[ 11.3  -1.8 -17.2 -21.8  27.9  -6.1 -15.5  -7.1   5.9  -3.1 -14.4 -22.0
   9.8  16.4  16.7 -15.7  26.8  -3.7  20.2  58.7   9.0  29.6 -40.5  -6.0
   5.2  12.8 -25.0  -3.4  26.0 -15.9  -2.2   9.5 -21.6  12.5 -33.4   5.7
 -18.9  -8.5 -18.2   9.7 -18.6 -11.8  29.6 -13.8   5.0  14.3 -46.9 -23.4
 -35.2  10.4   1.8   3.1   7.9] -> Kot
[  9.8   6.2  13.9   9.1 -36.8   5.2  22.4  16.5 -17.7  29.8 -11.6  47.1
  -7.7 -14.2 -68.8  27.9  -9.2  25.5 -27.1 -41.9 -18.7 -29.7 -33.4  47.2
   0.4  12.1 -69.8  18.0 -34.2   6.2  11.8 -46.9  47.5 -20.1  14.5  21.8
 -24.8 -48.1 -40.8 -20.7  22.0  -1.1 -14.4  -9.5 -27.9   5.0  23.0  28.7
  23.9 -27.7   7.3  25.1 -49.4] -> Funam
[ 11.5  -4.9   8.7   2.6 -30.9 -10.6  25.5  -3.9  -3.5  13.1  -3.5  21.9
   9.5  -9.7 -40.4   9.8  -6.7  19.2 -19.4 -22.7 -14.3  -5.5  -0.9  25.8
  -0.5   8.0 -12.2  12.7 -13.8 -11.6  -7.5 -18.4  -3.6 -11.5  12.2   5.6
 -24.8 -35.0  17.8  -5.1  10.4  29.9  -3.1  14.0 -16.4  23.0 -25.3  18.4
  12.5 -16.5  -8.8  -1.3  -8.0] -> zipab
[ 11.3  -1.8 -17.2 -21.8  27.9  -6.1 -15.5  -7.1   5.9  -3.1 -14.4 -22.0
   9.8  16.4  16.7 -15.7  26.8  -3.7  20.2  58.7   9.0  29.6 -40.5  -6.0
   5.2  12.8 -25.0  -3.4  26.0 -15.9  -2.2   9.5 -21.6  12.5 -33.4   5.7
 -18.9  -8.5 -18.2   9.7 -18.6   3.1  12.1  -1.0  11.3  -4.4 -26.4 -16.3
 -11.6  16.0   8.1 -19.8  30.4] -> Teb
[ 50.2 -16.7 -20.0 -12.6 -18.3 -18.9  32.9   0.6 -25.0  24.4  15.5  -7.7
  26.4   1.0 -27.7   2.2  -6.9  27.1 -24.4 -12.8  -7.3  12.8  24.0  14.6
  26.4  17.4 -17.7 -11.4  -2.0 -30.6 -25.2 -16.7 -12.9  -1.3   3.2  13.1
   1.1 -37.1  -2.5  -1.5  16.4  38.2  22.0  -2.1 -23.5   3.7 -85.2  -8.1
  26.9  -6.5  25.8 -24.1  19.4] -> vunu
[ 50.2 -16.7 -20.0 -12.6 -18.3 -18.9  32.9 -11.8  10.9  24.4  15.5 -26.4
  26.4   1.0 -27.7   2.2  -6.9  27.1 -24.4 -12.8  -7.3  12.8  24.0  14.6
  26.4  17.4 -17.7 -11.4  -2.0 -30.6 -25.2 -16.7 -38.4  -1.3   3.2  13.1
   1.1 -17.2  -2.5  -1.5 -15.3  38.2  22.0  -2.1 -23.5   3.7 -85.2  -8.1
  26.9  -6.5  25.8 -24.1  19.4] -> tizo
which: [  9.8   6.2  13.9   9.1 -36.8   5.2  22.4  16.5 -17.7  29.8 -11.6  47.1
  -7.7 -14.2 -68.8  27.9  -9.2  25.5 -27.1 -41.9 -18.7 -29.7 -33.4  47.2
   0.4  12.1 -69.8  18.0 -34.2   6.2  11.8 -46.9  47.5 -20.1  14.5  21.8
 -24.8 -48.1 -40.8 -20.7  22.0  -1.1 -14.4  -9.5 -27.9   5.0  23.0  28.7
  23.9 -27.7   7.3  25.1 -49.4] : Funam
which: [ 50.2 -16.7 -20.0 -12.6 -18.3 -18.9  32.9   0.6 -25.0  24.4  15.5  -7.7
  26.4   1.0 -27.7   2.2  -6.9  27.1 -24.4 -12.8  -7.3  12.8  24.0  14.6
  26.4  17.4 -17.7 -11.4  -2.0 -30.6 -25.2 -16.7 -12.9  -1.3   3.2  13.1
   1.1 -37.1  -2.5  -1.5  16.4  38.2  22.0  -2.1 -23.5   3.7 -85.2  -8.1
  26.9  -6.5  25.8 -24.1  19.4] : vunu
which: [ 11.3  -1.8 -17.2 -21.8  27.9  -6.1 -15.5  -7.1   5.9  -3.1 -14.4 -22.0
   9.8  16.4  16.7 -15.7  26.8  -3.7  20.2  58.7   9.0  29.6 -40.5  -6.0
   5.2  12.8 -25.0  -3.4  26.0 -15.9  -2.2   9.5 -21.6  12.5 -33.4   5.7
 -18.9  -8.5 -18.2   9.7 -18.6 -11.8  29.6 -13.8   5.0  14.3 -46.9 -23.4
 -35.2  10.4   1.8   3.1   7.9] : Kot
which: [ 11.3  -1.8 -17.2 -21.8  27.9  -6.1 -15.5  -7.1   5.9  -3.1 -14.4 -22.0
   9.8  16.4  16.7 -15.7  26.8  -3.7  20.2  58.7   9.0  29.6 -40.5  -6.0
   5.2  12.8 -25.0  -3.4  26.0 -15.9  -2.2   9.5 -21.6  12.5 -33.4   5.7
 -18.9  -8.5 -18.2   9.7 -18.6   3.1  12.1  -1.0  11.3  -4.4 -26.4 -16.3
 -11.6  16.0   8.1 -19.8  30.4] : Teb
which: [ 11.5  -4.9   8.7   2.6 -30.9 -10.6  25.5  -3.9  -3.5  13.1  -3.5  21.9
   9.5  -9.7 -40.4   9.8  -6.7  19.2 -19.4 -22.7 -14.3  -5.5  -0.9  25.8
  -0.5   8.0 -12.2  12.7 -13.8 -11.6  -7.5 -18.4  -3.6 -11.5  12.2   5.6
 -24.8 -35.0  17.8  -5.1  10.4  29.9  -3.1  14.0 -16.4  23.0 -25.3  18.4
  12.5 -16.5  -8.8  -1.3  -8.0] : zipab

[-38.4   4.1 -11.0 -25.6 -17.7 -14.3 -66.5 -37.0  10.7 -32.5 -86.4  13.9
 -36.7  43.7  21.4  35.4] -> vosav
[-38.4   4.1 -11.0 -25.6 -17.7 -14.3 -66.5 -37.0  10.7 -32.5 -65.4  11.3
 -31.0  34.0  16.5  27.6] -> gutod
[-38.4   4.1 -11.0 -25.6 -17.7 -14.3 -66.5 -37.0  10.7 -32.5 -61.7   9.0
 -26.9  43.0  19.1  27.0] -> Kov
which: [-38.4   4.1 -11.0 -25.6 -17.7 -14.3 -66.5 -37.0  10.7 -32.5 -86.4  13.9
 -36.7  43.7  21.4  35.4] : vosav
which: [-38.4   4.1 -11.0 -25.6 -17.7 -14.3 -66.5 -37.0  10.7 -32.5 -65.4  11.3
 -31.0  34.0  16.5  27.6] : gutod

[ 32.8 -62.1  14.4 -24.4] = nabal
[  4.5 -38.1 -25.5  88.7] = seko
[-1.2 -7.3 -0.1  7.3] = ketu
[-14.5 -11.8   5.3 -59.0] = geset
[32.8 -1.2 14.4 -2.4] = dogi
[-11.9 -28.0 -48.7   4.9] = Nuz
[ 51.6 -60.4  16.8  54.3] = Mab
[ 33.8 -43.1  -1.6  14.7] = kuzi
[-37.8   1.5  38.1 -47.1] = Zeli
[ 32.8 -62.1  14.4  -2.4] = ganet
which: [ 33.8 -43.1  -1.6  14.7] : kuzi
which: [-14.5 -11.8   5.3 -59.0] : geset

[-48.3 -24.6  -7.0 -87.7   3.5 -17.5 -52.4  -3.8  24.2 -19.7   3.4 -18.7
 -88.9] = Seg
[ 31.0 -39.9  -4.4  39.7 -10.9 -45.5  52.9 -78.0 -88.6 -59.8 -89.8 -59.5
  38.1] = tol
[-48.3 -24.6  -7.0 -87.7   3.5 -17.5 -52.4  -3.8   6.9 -19.7   3.4 -18.7
 -88.9] = Feve
which: [-48.3 -24.6  -7.0 -87.7   3.5 -17.5 -52.4  -3.8   6.9 -19.7   3.4 -18.7
 -88.9] : Feve

[-24.0 -54.9   9.0 -66.6   9.6 -32.4 -73.2 -38.0  -1.8  86.3  -6.9 -63.0
 -51.5 -57.1] = torib
[ -4.9  10.1  38.2  -0.1 -70.7 -67.0 -12.9  31.6  49.5  -7.8  44.6 -42.5
 -83.9  -2.4] = runep
[ 52.9  18.3  -7.3  68.7  55.5  56.3  55.3  22.9   0.3   3.7 -21.1  28.0
 -61.3  11.6] = pato
which: [ 52.9  18.3  -7.3  68.7  55.5  56.3  55.3  22.9   0.3   3.7 -21.1  28.0
 -61.3  11.6] : pato
which: [ -4.9  10.1  38.2  -0.1 -70.7 -67.0 -12.9  31.6  49.5  -7.8  44.6 -42.5
 -83.9  -2.4] : runep
which: [-24.0 -54.9   9.0 -66.6   9.6 -32.4 -73.2 -38.0  -1.8  86.3  -6.9 -63.0
 -51.5 -57.1] : torib

